<91>: [170 152 118 107  73 158 140 154]
<10>: [171 152 119 110  79 155 139 152]
<110>: [169 152 118 107  72 158 140 154]
<53>: [170 151 119 108  76 157 140 154]
<120>: [171 151 119 109  78 156 139 153]
<150>: [170 151 119 109  77 157 139 153]
<49>: [171 151 119 108  75 157 140 154]
tags:
[72] -> q547
[78] -> q241
[150] -> q238
[140] -> q4
[74] -> q709
[77] -> q927
[76] -> q757
[151] -> q277
[73] -> q965
[75] -> q384
join <49> 5: 
q384
find: [171 151 119 109  78 156 139 153]
<120>
find: [169 152 118 107  72 158 140 154]
<110>
find: [170 151 119 108  76 157 140 154]
<53>
find: [171 151 119 108  75 157 140 154]
<49>

<18>: [137 116 102  96  86  95 104  86 179 128 127 119 154 132 134 146 185 140
 129 113 133 109 137 126 109 128 116 128 112 127 124 149 142  86 126 146
 138 132 122  93 109 122 127 127 152 113 161 127 141 174 129  90 106 146
  93 164 133 113 114]
<87>: [137 126 112 119 105 107 117 103 152 129 126 121 145 137 132 137 164 131
 125 130 130 120 122 134 110 118 124 133 115 122 123 145 133 106 131 134
 132 142 119 110 116 112 131 127 147 119 144 131 133 151 130  93 120 138
 107 152 124 122 124]
<52>: [135 117 110 110  93 102 113  92 163 127 127 121 146 135 136 142 172 133
 124 123 134 112 129 128 105 122 122 129 115 129 119 148 138  98 128 137
 135 137 125 102 116 115 130 125 154 119 153 126 141 163 127  92 111 138
 102 159 128 119 117]
<93>: [135 131 115 138 130 110 118 147 147 140 121 141 135 133 131 108 123 137
 107 144 141 120 140 122 119 136 110 126 140 104 121 126 147 109 123 130
 151 130 126 126 152 133 134 130 121 122 118 129 138 136 137 124 119 120
 110 124 129 148 137]
<115>: [127 134 116 143 110 132 138 137 116 114 124 137 127 125 114 132 138 110
 138 116 134 137 134 132 127 114 119 138 128 125 130 114 126 102 125 131
 126 135 122 117 134 123 128 149 110 125 128 140 134 123 133 138 108 120
  98 122 138 139 165]
<26>: [116  96 105 129 155 118 124 102 117  84  98 132 162 121 101 155 129 106
 152 134 106 161 133 139 128 112 150 109 108 116 116 141 174 125 133 118
 136 124 135 119 139 146 163 131 131 129 107 110 115  87 117 149 113 121
 142 148 129 136 126]
<66>: [124 121 120 137 129 116 113 132 126 127  99 122 139 106 135 142 137 119
 128 125 143 127 124 121 126 137 122 128 135 114 130 120 128 135 115 138
 119 122 129 138 127 130 111 113 123 125 128 124 161 127 117 145 111 126
 112 134 142 117 107]
<9>: [ 98 130 124  99 144 146 124 130 149 141 126 156 153 134 120 135 134 154
 127 102 103 107 156 115 122 140 118 125 152 142 140 120 134 108 109 148
 148 113 129 123 140 152 138 103 165 136 125 131 141 107 129 112 107 146
 130 115 135 131 125]
key -> tag
[114] -> q434
[123] -> q730
[102] -> q382
[96] -> q875
[116] -> q514
[125] -> q634
[146] -> q928
[97] -> q935
[117] -> q572
[113] -> q676
join <18> 20: 
q676
find: [127 134 116 143 110 132 138 137 116 114 124 137 127 125 114 132 138 110
 138 116 134 137 134 132 127 114 119 138 128 125 130 114 126 102 125 131
 126 135 122 117 134 123 128 149 110 125 128 140 134 123 133 138 108 120
  98 122 138 139 165]
<115>
find: [124 121 120 137 129 116 113 132 126 127  99 122 139 106 135 142 137 119
 128 125 143 127 124 121 126 137 122 128 135 114 130 120 128 135 115 138
 119 122 129 138 127 130 111 113 123 125 128 124 161 127 117 145 111 126
 112 134 142 117 107]
<66>
find: [135 117 110 110  93 102 113  92 163 127 127 121 146 135 136 142 172 133
 124 123 134 112 129 128 105 122 122 129 115 129 119 148 138  98 128 137
 135 137 125 102 116 115 130 125 154 119 153 126 141 163 127  92 111 138
 102 159 128 119 117]
<52>
find: [135 131 115 138 130 110 118 147 147 140 121 141 135 133 131 108 123 137
 107 144 141 120 140 122 119 136 110 126 140 104 121 126 147 109 123 130
 151 130 126 126 152 133 134 130 121 122 118 129 138 136 137 124 119 120
 110 124 129 148 137]
<93>

<155>: [107  73 167 157]
<199>: [ 88  90 192 126]
<86>: [ 79 142 172 121]
<13>: [ 74 159 126  94]
<140>: [ 88 172  71 125]
<82>: [ 79 142 172  97]
<88>: [125  68 147 174]
<143>: [ 88 116 193 125]
<27>: [110 165  76 162]
<75>: [ 71 142 147  86]
key -> tag
[172] -> q20
[126] -> q630
[159] -> q622
[71] -> q716
[76] -> q303
join <13> 3: 
q630
find: [ 79 142 172  97]
<82>
find: [107  73 167 157]
<155>
find: [ 71 142 147  86]
<75>

